Here is a tiny trained network, its code and every weight. The questions are about switching its units off for an input and a class, where a switched-off unit gives its printed mean instead of its output.

import numpy as np


def w(rows, s, z=0):
    codes = np.array(rows[::2]) - 128.0
    scale = np.full(codes.shape[1], s)
    scale[-1] = z or s
    return codes * scale


def f(y):
    return y / 2 * (1 + np.tanh(0.7978845608 * (y + 0.044715 * y**3)))


def log_softmax(a):
    a = a - a.max(-1, keepdims=True)
    return a - np.log(np.exp(a).sum(-1, keepdims=True))


def net(x, mask):
    res = np.array(x, float).reshape(1, 5) / 4 @ E
    y = f(res @ A[0][:, :-1].T + A[0][:, -1])
    res = res + np.where(mask, y, B[0][:, -1]) @ B[0][:, :-1]
    return log_softmax(res[-1] @ U[:, :-1].T + U[:, -1])


A, B = {}, {}
E = w([
[30,140,107,203],'x0',
[187,85,51,107],'x1',
[164,85,193,113],'x2',
[105,1,170,136],'x3',
[199,182,210,213],'x4',
],0.014)
A[0] = w([
[190,102,97,31,149],'neuron 1',
[233,202,175,185,254],'neuron 2',
[221,33,127,201,204],'neuron 3',
[156,243,89,71,213],'neuron 4',
[75,188,178,140,215],'neuron 5',
[156,103,1,104,152],'neuron 6',
],0.0094,0.0049)
B[0] = w([
[243,121,85,6,199],'neuron 1',
[164,146,183,169,255],'neuron 2',
[173,122,155,173,226],'neuron 3',
[95,233,132,79,205],'neuron 4',
[1,107,192,112,189],'neuron 5',
[146,161,72,119,194],'neuron 6',
],0.0099,0.015)
U = w([
[205,109,118,48,141],'0',
[100,194,141,114,29],'1',
[31,44,152,132,196],'2',
[118,79,64,82,2],'3',
[46,134,2,112,174],'4',
[176,108,161,185,187],'5',
],0.016,0.0038)

Each question gives the input, the list of numbers given to net, and the class t.
The units are the neurons (one row each of A and B). Each row of codes is followed by its name. A weight is (code - 128) times the scale printed after its matrix; where a second scale follows, it is the last column's (A, B and U).
mask holds one flag per neuron, in row order. A switched-off neuron (its flag False) gives its mean, the last column of its row in B, instead of its output. The means were averaged over made-up inputs and are rounded, as every weight is.
A unit's drop is (log p(t) with every unit on - log p(t) with that unit switched off) / (log p(t) with every unit on - log p(t) with every unit switched off).
The circuit of an input: a set's keep is (log p(t) with only the set's units on - log p(t) with every unit switched off) / (log p(t) with every unit on - log p(t) with every unit switched off). Starting from all 6 units, units are removed one at a time, each time the one whose removal leaves the highest keep (on an exact tie, the one counted first), for as long as the keep stays at least 0.8.
circuit, biggest first: the units of the circuit, biggest drop first
unit that matters most: the unit with the biggest drop
top k neurons: the k neurons with the biggest drops, biggest first
drop when u is switched off: that unit's drop, to one decimal
input [2,1,4,3,-1], class 2: top 2 neurons	(neuron 2; neuron 1)
input [-7,-8,-2,5,0], class 2: circuit, biggest first	(neuron 1; neuron 2; neuron 4)
input [-4,6,4,5,6], class 5: top 4 neurons	(neuron 3; neuron 2; neuron 4; neuron 6)
input [3,-5,-7,7,8], class 2: unit that matters most	neuron 5
input [-2,-8,-8,0,-2], class 2: circuit, biggest first	(neuron 5; neuron 1)
input [-2,-1,-2,8,-7], class 0: top 2 neurons	(neuron 1; neuron 5)
input [-3,7,-4,-7,4], class 1: top 2 neurons	(neuron 4; neuron 2)
input [4,-8,1,-3,0], class 2: drop when neuron 5 is switched off	0.4
input [7,-4,6,-4,6], class 2: drop when neuron 1 is switched off	0.1
input [1,-1,-2,3,1], class 2: drop when neuron 1 is switched off	0.2
